Each row is followed by roughly how far along a hidden order it lies, from 0 to 9. A new part has a new order.
(in the rows, 128 means zero)
[132 148 141 185 135 143  79 118 112 106 178 163 173 131 116  80] | 5
[140 115 144  73 131 123 183 151  98 153  75  90 112 127 147 137] | 4
[135 180 110  88 115 136 187 138 118 144 158 135 166 107 146 149] | 5
[130  54 102 134 134 133  96 139  94 107 158 138 105 146 136  54] | 0
[ 98  30 114 131 169 146 156  96 129  96  98 165 150 148 128 104] | 4
[128 153 156 135 105 109 130 160 136 164 125  89 101 117 138 150] | 1
[121 188 159 158 125 136 127 135 127 147 118 119 158 128 124 155] | 6
[149 115 117 223 110 151 102 106  94 134 141 129 118 143 136  96] | 1
[100 107  88 101 117 131 114 141 115  99 182 148 134 135 137  77] | 1
[122  99 105 202 127 133  94  95 134  77 136 150 110 152 106 136] | 6
[127 159 119 158  99 136 119 118 147  82 111 135 114 146 116 185] | 8
[ 93 141 118  54 127 146 103 145 128 104 175 158 177 132 141  90] | 2
[132  61 130  65 148 108  86 141 150  98 118 174 114 140 121 140] | 6
[ 94  81 104  80 146 116 178 126 127 118 114 100 100 119 126 107] | 3
[103 149 145 208 128 150 142  95 100 138 123  98 139 135 118 112] | 3
[126 114 134 143 139 124  85 147  96  85 161 137 104 149 119  73] | 4
[104  80  89 241 128 129 190  88 110 102  91 106 111 146 117 158] | 5
[104 125  90 141 122 133  88  98 127 115 181 122 123 118 121  59] | 1
[103 121 157  27 132 135  76 152 157 115 142 164 141 139 138 110] | 2
[100 129 119 110 147 134  91 104 124  72 149 135 125 134 112  79] | 6
[154  93 128 180 124 108  81 109 153 129 116 149  99 133 112 157] | 6
[117 155 153 144 127 135  80 140 153 114 145 170 170 142 119 168] | 7
[186 235 106  58  93 129 162 124 120 156 131 104 151  92 142 169] | 6
[100 122 112 196 123 121  98 137 105  96 187 150 137 140 122  74] | 2
[141  91 119 148 144 151 158 101  89 131 101 116 129 137 140  81] | 2
[124 130 103 159 127 140 104 131  89 121 178 126 134 125 135  62] | 0
[145  98 115 131 129 152 116 105 131  99 107 176 154 153 137 150] | 5
[120  86  92 254 147 133 118  84  89 104 169 121 118 131 109  47] | 2
[115  84 149 132 157 135  80 121 123 106 148 178 167 135 117  63] | 5
[160 112 143  97 145 109  90 141 116 100 162 167 147 129 119  79] | 7
[ 95 102  95 124 132 131 183 104 146 123 123 138 161 122 129 155] | 4
[127  97 130 152 146 153 148 104 134 121 120 182 178 139 133 145] | 5
[134  76 147 253 156 119 117 117 114 120 134 154 140 143 111 110] | 5
[153 205 139   1 110 131 180 150 148 129  69 124 153 121 145 220] | 9
[174 156 113 143 128 105 186 133 111 116 131 130 132 124 125 181] | 9
[119 117 138   1 129 133 125 125 156 124  65  96  95 124 130 141] | 4
[108 114 154 193 136 121 125 143 131 143  96 117 115 151 113 159] | 5
[105  74 116 129 140 151 190  99 107 130  82  94 113 141 139 121] | 2
[148 116  89  52 143 124 175 140 112 106 157 170 171 122 141 113] | 5
[ 66  52 109 210 141 154 159 111  93  52 120 134 116 168 120 110] | 4
[113 147 149 187 132 125 151 127 127  79 111 142 136 150 113 181] | 9
[133 140 126 137 100 146 125 131 156 125  91 141 125 148 138 185] | 4
[146 128 147 174 118 106 154 137 151 154 107 112 105 118 121 191] | 5
